Below are the code and all the weights of a small trained network. Each question names an input and a class and asks about switching units off, where a switched-off unit gives its printed mean instead of its output.

import numpy as np


def w(rows, s, z=0):
    codes = np.array(rows[::2]) - 128.0
    scale = np.full(codes.shape[1], s)
    scale[-1] = z or s
    return codes * scale


def norm(h):
    return h / np.sqrt((h * h).mean(-1, keepdims=True) + 1e-5)


def f(y):
    return np.maximum(y, 0)


def log_softmax(a):
    a = a - a.max(-1, keepdims=True)
    return a - np.log(np.exp(a).sum(-1, keepdims=True))


def net(x, mask):
    res = np.array(x, float).reshape(1, 6) / 4 @ E
    u = 0
    for l in range(2):
        y = f(norm(res) @ A[l][:, :-1].T + A[l][:, -1])
        res = res + np.where(mask[u : u + 4], y, B[l][:, -1]) @ B[l][:, :-1]
        u += 4
    return log_softmax(norm(res)[-1] @ U[:, :-1].T + U[:, -1])


A, B = {}, {}
E = w([
[110,148,95,114,78,178,50,116],'x0',
[46,183,138,139,155,45,157,49],'x1',
[91,147,254,134,142,77,117,108],'x2',
[177,44,79,105,99,140,81,102],'x3',
[94,90,159,86,188,131,105,83],'x4',
[158,105,113,122,87,152,123,69],'x5',
],0.0089)
A[0] = w([
[199,101,101,175,116,43,98,219,254],'0.n0',
[104,123,55,155,127,186,39,93,147],'0.n1',
[61,42,64,182,94,133,246,82,196],'0.n2',
[149,80,150,169,135,83,2,87,172],'0.n3',
],0.0082,0.0027)
B[0] = w([
[109,136,155,130,156,145,87,52,254],'0.n0',
[94,68,138,76,177,149,59,197,229],'0.n1',
[174,187,67,91,247,93,192,155,226],'0.n2',
[53,130,1,100,87,131,165,37,213],'0.n3',
],0.01,0.0055)
A[1] = w([
[162,127,70,125,128,120,235,114,76],'1.n0',
[125,86,101,184,237,31,123,203,222],'1.n1',
[125,195,143,83,77,107,122,76,253],'1.n2',
[149,140,176,65,253,162,89,178,147],'1.n3',
],0.0069,0.0025)
B[1] = w([
[128,125,138,119,138,199,55,9,188],'1.n0',
[116,174,150,83,155,129,176,122,246],'1.n1',
[113,91,126,206,99,39,159,155,203],'1.n2',
[180,85,114,167,91,143,141,161,253],'1.n3',
],0.013,0.0058)
U = w([
[123,77,28,83,84,253,36,202,149],'0',
[41,195,142,148,177,69,209,139,142],'1',
[76,78,66,98,130,145,131,37,178],'2',
[177,156,151,196,53,160,114,114,3],'3',
[159,150,30,82,220,184,163,63,183],'4',
[192,60,193,170,156,254,193,185,13],'5',
],0.0087,0.0026)

Each question gives the input, the list of numbers given to net, and the class t.
The units are the neurons (one row each of A and B). Each row of codes is followed by its name. A weight is (code - 128) times the scale printed after its matrix; where a second scale follows, it is the last column's (A, B and U).
mask holds one flag per neuron, layer by layer. A switched-off neuron (its flag False) gives its mean, the last column of its row in B, instead of its output. The means were averaged over made-up inputs and are rounded, as every weight is.
A unit's drop is (log p(t) with every unit on - log p(t) with that unit switched off) / (log p(t) with every unit on - log p(t) with every unit switched off).
The circuit of an input: a set's keep is (log p(t) with only the set's units on - log p(t) with every unit switched off) / (log p(t) with every unit on - log p(t) with every unit switched off). Starting from all 8 units, units are removed one at a time, each time the one whose removal leaves the highest keep (on an exact tie, the one counted first), for as long as the keep stays at least 0.8.
circuit, biggest first: the units of the circuit, biggest drop first
top k neurons: the k neurons with the biggest drops, biggest first
k most important neurons of layer l: the k neurons of layer l with the biggest drops, biggest first
drop when u is switched off: that unit's drop, to one decimal
input [2,-6,8,4,3,-6], class 2: top 3 neurons => (0.n3, 0.n1, 1.n3)
input [8,7,-8,-5,8,-2], class 0: circuit, biggest first => (0.n1, 1.n3, 0.n3)
input [-7,2,0,2,-7,-2], class 4: most important neuron of layer 1 => (1.n0)
input [-2,-6,7,6,-5,-3], class 2: 3 most important neurons of layer 0 => (0.n3, 0.n0, 0.n1)
input [-6,-5,-1,-6,8,-1], class 5: top 3 neurons => (1.n3, 0.n2, 0.n3)
input [3,-7,7,1,-8,-1], class 3: top 2 neurons => (0.n1, 0.n0)
input [8,5,-2,-3,5,5], class 0: circuit, biggest first => (0.n1, 1.n1)
input [0,-4,4,-3,8,-7], class 5: 2 most important neurons of layer 1 => (1.n3, 1.n2)
input [6,2,-1,-1,8,4], class 0: 2 most important neurons of layer 0 => (0.n1, 0.n0)
input [8,7,-2,2,1,-4], class 0: drop when 0.n1 is switched off => 0.9
input [5,-4,7,5,-3,-8], class 2: drop when 1.n1 is switched off => 0.0
input [3,-2,1,-3,2,-3], class 5: drop when 0.n3 is switched off => 0.4
